Here is a tiny trained network, its code and every weight. The questions are about switching its units off for an input and a target symbol, where a switched-off unit gives its printed mean instead of its output.

import numpy as np


def w(rows, s, z=0):
    codes = np.array(rows[::2]) - 128.0
    scale = np.full(codes.shape[1], s)
    scale[-1] = z or s
    return codes * scale


def norm(h):
    return h / np.sqrt((h * h).mean(-1, keepdims=True) + 1e-5)


def f(y):
    return np.maximum(y, 0)


def softmax(a):
    e = np.exp(a - a.max(-1, keepdims=True))
    return e / e.sum(-1, keepdims=True)


def log_softmax(a):
    a = a - a.max(-1, keepdims=True)
    return a - np.log(np.exp(a).sum(-1, keepdims=True))


def net(x, mask):
    ids = ['γδεζηθλμξπστφ'.index(c) for c in x.split()]
    T = len(ids)
    res = E[ids] + P[:T]
    u = 0
    for l in range(3):
        q, k, v = (norm(res) @ M[l].T for M in (Q, K, V))
        z = softmax(np.where(np.tri(T) > 0, q @ k.T / 4**0.5, -1e9)) @ v
        res = res + np.where(mask[u], z, O[l][:, -1]) @ O[l][:, :-1]
        u += 1
        y = f(norm(res) @ A[l][:, :-1].T + A[l][:, -1])
        res = res + np.where(mask[u : u + 4], y, B[l][:, -1]) @ B[l][:, :-1]
        u += 4
    return log_softmax(norm(res)[-1] @ U[:, :-1].T + U[:, -1])


Q, K, V, O, A, B = {}, {}, {}, {}, {}, {}
E = w([
[187,106,239,122,89,168,109,163,109,109],'γ',
[183,168,133,172,155,26,210,147,183,147],'δ',
[156,64,37,116,106,133,122,135,150,142],'ε',
[207,125,121,106,42,110,254,128,94,234],'ζ',
[147,103,163,126,179,43,85,139,132,105],'η',
[109,81,146,115,162,143,163,71,46,152],'θ',
[215,190,101,135,67,84,84,65,103,160],'λ',
[144,161,91,98,134,144,152,123,196,83],'μ',
[113,121,159,161,124,172,254,90,177,156],'ξ',
[46,201,236,97,138,8,201,122,145,202],'π',
[56,123,113,124,51,105,107,95,89,124],'σ',
[94,183,111,79,151,54,133,162,82,167],'τ',
[141,100,102,155,92,137,181,191,130,81],'φ',
],0.022)
P = w([
[111,103,78,179,200,8,184,71,2,112],'0',
[133,145,143,25,140,122,157,148,128,199],'1',
[131,139,141,26,130,113,172,149,134,189],'2',
[136,142,145,28,113,116,163,149,144,178],'3',
[140,131,135,33,111,109,159,149,152,168],'4',
[134,134,127,49,104,101,161,136,146,152],'5',
[144,134,127,59,90,95,159,120,147,140],'6',
[136,125,128,46,72,96,156,128,161,129],'7',
[141,128,121,57,68,91,149,117,160,112],'8',
[143,118,123,55,67,93,142,120,168,102],'9',
[157,117,115,65,46,93,138,109,167,84],'10',
[151,106,118,68,40,92,133,106,170,70],'11',
[148,115,105,78,49,96,145,123,172,85],'12',
],0.0086)
Q[0] = w([
[107,110,137,154,139,185,68,171,159,148],'0.h0',
[118,93,115,125,130,146,101,145,150,165],'0.h0',
[127,151,138,107,146,140,121,102,151,114],'0.h0',
[81,125,98,225,198,254,51,214,144,138],'0.h0',
],0.037)
K[0] = w([
[127,130,174,101,163,157,99,119,64,141],'0.h0',
[125,127,108,108,167,169,117,135,107,142],'0.h0',
[153,127,150,88,163,76,135,123,131,140],'0.h0',
[80,197,222,144,205,105,130,110,17,253],'0.h0',
],0.024)
V[0] = w([
[142,161,106,163,101,163,157,196,122,71],'0.h0',
[134,108,62,132,146,120,138,135,180,119],'0.h0',
[115,184,209,120,109,98,159,63,156,130],'0.h0',
[153,143,103,8,161,154,155,92,123,30],'0.h0',
],0.013)
O[0] = w([
[165,154,233,74,115,195,105,138,144,137,166],'0.h0',
[107,96,95,33,118,124,179,154,163,117,212],'0.h0',
[109,208,123,223,128,129,117,106,151,254,113],'0.h0',
[86,72,79,49,129,117,82,193,214,203,253],'0.h0',
],0.0081,0.016)
A[0] = w([
[92,143,144,125,250,160,130,128,220,83,5],'0.n0',
[25,96,131,139,89,217,152,64,118,141,111],'0.n1',
[163,63,188,184,187,96,139,204,169,128,134],'0.n2',
[155,27,84,127,168,226,118,67,111,163,64],'0.n3',
],0.021,0.003)
B[0] = w([
[113,122,87,194,113,169,61,69,188,137,237],'0.n0',
[128,35,148,62,132,176,145,27,140,167,189],'0.n1',
[174,59,214,133,123,55,96,110,208,118,254],'0.n2',
[170,66,151,125,249,141,86,140,215,149,189],'0.n3',
],0.012,0.0052)
Q[1] = w([
[138,111,165,143,135,113,71,144,119,142],'1.h0',
[156,114,132,53,133,63,194,74,177,221],'1.h0',
[51,101,68,241,143,192,117,134,120,4],'1.h0',
[54,95,53,191,146,131,115,186,141,144],'1.h0',
],0.022)
K[1] = w([
[123,83,148,150,167,157,127,150,82,147],'1.h0',
[120,86,105,196,162,86,181,126,70,107],'1.h0',
[129,205,101,2,78,132,99,129,224,208],'1.h0',
[116,133,124,71,141,68,70,80,141,196],'1.h0',
],0.023)
V[1] = w([
[152,127,77,192,161,119,31,131,62,141],'1.h0',
[70,227,153,104,251,79,125,66,212,77],'1.h0',
[118,103,151,187,203,114,228,251,104,195],'1.h0',
[237,195,82,65,173,118,119,197,124,112],'1.h0',
],0.011)
O[1] = w([
[171,123,205,120,214,64,166,54,113,99,134],'1.h0',
[48,110,31,107,136,133,215,43,84,187,214],'1.h0',
[141,171,173,78,103,254,189,96,37,134,236],'1.h0',
[159,122,132,18,240,144,149,170,170,181,4],'1.h0',
],0.0075,0.0041)
A[1] = w([
[17,113,140,72,150,156,26,91,120,77,129],'1.n0',
[237,154,3,163,174,159,117,69,157,123,197],'1.n1',
[60,152,167,193,168,179,230,177,220,82,253],'1.n2',
[117,222,92,83,118,59,54,144,72,120,180],'1.n3',
],0.02,0.0052)
B[1] = w([
[95,160,169,204,86,91,102,156,58,179,254],'1.n0',
[28,115,122,142,9,114,137,85,206,123,195],'1.n1',
[67,150,166,19,107,90,155,71,94,77,187],'1.n2',
[129,199,127,64,162,172,80,61,144,90,205],'1.n3',
],0.013,0.0095)
Q[2] = w([
[102,108,162,36,80,93,131,71,147,131],'2.h0',
[140,111,35,253,220,173,162,179,84,30],'2.h0',
[161,129,86,183,179,165,141,162,119,85],'2.h0',
[149,123,139,59,88,119,139,108,157,150],'2.h0',
],0.04)
K[2] = w([
[128,126,98,224,147,146,134,111,109,106],'2.h0',
[127,146,186,41,73,139,77,187,167,253],'2.h0',
[154,129,114,81,109,130,97,167,142,139],'2.h0',
[99,151,114,166,109,117,128,114,140,64],'2.h0',
],0.028)
V[2] = w([
[102,208,91,183,168,45,137,169,102,216],'2.h0',
[120,138,158,125,58,19,156,176,134,37],'2.h0',
[62,216,227,131,130,203,145,141,168,69],'2.h0',
[151,149,71,7,93,55,119,96,65,129],'2.h0',
],0.014)
O[2] = w([
[157,72,155,133,92,74,44,156,57,224,101],'2.h0',
[226,91,131,163,203,127,222,216,92,131,253],'2.h0',
[143,186,105,120,27,64,190,157,183,110,72],'2.h0',
[254,159,33,170,140,165,67,145,115,76,231],'2.h0',
],0.0088,0.0066)
A[2] = w([
[64,132,136,167,71,155,135,73,155,115,130],'2.n0',
[66,101,160,180,186,226,168,181,206,75,151],'2.n1',
[101,130,110,161,142,153,102,173,199,195,41],'2.n2',
[129,208,125,250,166,198,213,194,206,112,3],'2.n3',
],0.018,0.0063)
B[2] = w([
[177,120,116,181,185,165,155,163,129,94,255],'2.n0',
[76,200,140,127,119,95,90,167,62,151,198],'2.n1',
[153,160,131,187,154,153,144,124,95,66,234],'2.n2',
[114,8,154,100,87,115,84,68,105,130,149],'2.n3',
],0.015,0.0085)
U = w([
[158,106,160,210,160,68,32,137,106,93,99],'γ',
[62,197,183,137,130,46,215,126,128,163,92],'δ',
[94,50,89,59,124,117,130,158,78,23,122],'ε',
[100,103,114,168,34,117,142,104,36,194,80],'ζ',
[171,130,116,137,195,24,173,100,198,102,91],'η',
[43,70,172,111,153,206,156,37,164,123,33],'θ',
[90,164,95,200,87,177,131,133,159,72,138],'λ',
[78,101,67,123,137,149,79,212,204,199,255],'μ',
[202,121,87,145,121,170,255,152,101,171,109],'ξ',
[86,238,94,101,198,99,111,155,53,122,145],'π',
[127,59,127,164,224,180,120,105,53,157,118],'σ',
[191,162,66,91,127,157,67,27,137,109,113],'τ',
[185,142,248,112,107,207,112,166,105,95,150],'φ',
],0.0093,0.0052)

Each question gives the input, a string of symbols that net reads in full, and the target symbol t.
The units are the heads (4 rows each of Q, K, V and O) and the neurons (one row each of A and B). Each row of codes is followed by its name. A weight is (code - 128) times the scale printed after its matrix; where a second scale follows, it is the last column's (O, A, B and U).
mask holds one flag per unit, layer by layer, with each layer's heads first. A switched-off unit (its flag False) gives its mean, the last column of its rows in O or B, instead of its output. The means were averaged over made-up inputs and are rounded, as every weight is.
A unit's drop is (log p(t) with every unit on - log p(t) with that unit switched off) / (log p(t) with every unit on - log p(t) with every unit switched off).
The circuit of an input: a set's keep is (log p(t) with only the set's units on - log p(t) with every unit switched off) / (log p(t) with every unit on - log p(t) with every unit switched off). Starting from the 12 units with the biggest drops (on a tie, the unit counted first), units are removed one at a time, each time the one whose removal leaves the highest keep (on an exact tie, the one counted first), for as long as the keep stays at least 0.8.
circuit, biggest first: the units of the circuit, biggest drop first
unit that matters most: the unit with the biggest drop
top k neurons: the k neurons with the biggest drops, biggest first
k most important neurons of layer l: the k neurons of layer l with the biggest drops, biggest first
input μ τ η ε θ, target μ: unit that matters most => 1.h0
input π η σ ζ, target ζ: circuit, biggest first => 0.h0, 2.h0
input λ λ φ η μ τ τ ξ, target η: top 2 neurons => 1.n1, 1.n3
input σ δ μ θ λ π ξ η λ σ, target ζ: top 3 neurons => 1.n0, 0.n2, 0.n0
input ζ τ ζ γ δ ξ δ δ τ θ τ, target τ: circuit, biggest first => 1.n3, 0.h0
input μ τ θ μ λ ξ μ φ, target φ: top 2 neurons => 1.n1, 0.n0
input θ η μ, target θ: circuit, biggest first => 2.h0, 0.n3
input λ π π η, target η: top 2 neurons => 1.n1, 1.n0
input ε ζ τ δ θ, target π: circuit, biggest first => 2.n1, 0.h0, 2.h0
input γ γ σ ζ δ, target δ: top 2 neurons => 0.n1, 1.n2
input ε δ ξ, target ε: top 2 neurons => 1.n2, 2.n1
input δ τ μ δ μ μ τ γ μ, target λ: circuit, biggest first => 0.n0, 1.n1
input ξ τ τ δ μ σ, target λ: circuit, biggest first => 2.h0, 2.n0
input ζ μ ξ η δ, target μ: circuit, biggest first => 0.h0
input ε ζ δ μ η μ λ μ ζ φ, target π: top 2 neurons => 2.n1, 0.n3
input φ τ σ ξ, target ε: circuit, biggest first => 2.h0, 2.n3
input σ η δ τ ξ η γ τ σ η γ μ, target γ: top 2 neurons => 0.n2, 2.n2
input μ μ μ σ δ σ λ ε δ π η, target μ: top 2 neurons => 0.n0, 2.n2
input η τ σ σ, target σ: circuit, biggest first => 0.h0, 2.h0
input μ γ θ, target μ: most important neuron of layer 2 => 2.n0
input φ μ λ ζ ξ ζ, target μ: 3 most important neurons of layer 2 => 2.n1, 2.n3, 2.n0
input μ θ π τ ε δ τ, target ε: top 2 neurons => 0.n0, 2.n1
input φ μ σ ε γ τ, target ε: top 2 neurons => 2.n3, 1.n2
input ε μ θ φ γ μ, target π: top 2 neurons => 2.n1, 2.n2
input δ ε τ δ λ δ μ η π μ φ, target ξ: 3 most important neurons of layer 1 => 1.n2, 1.n3, 1.n1
input δ ε τ λ μ ε μ, target ξ: 3 most important neurons of layer 2 => 2.n2, 2.n0, 2.n1
input γ η μ θ ξ ξ, target δ: circuit, biggest first => 2.n1
input γ γ μ τ, target δ: top 3 neurons => 1.n0, 2.n0, 2.n2
input ξ θ φ π, target φ: 2 most important neurons of layer 2 => 2.n0, 2.n1
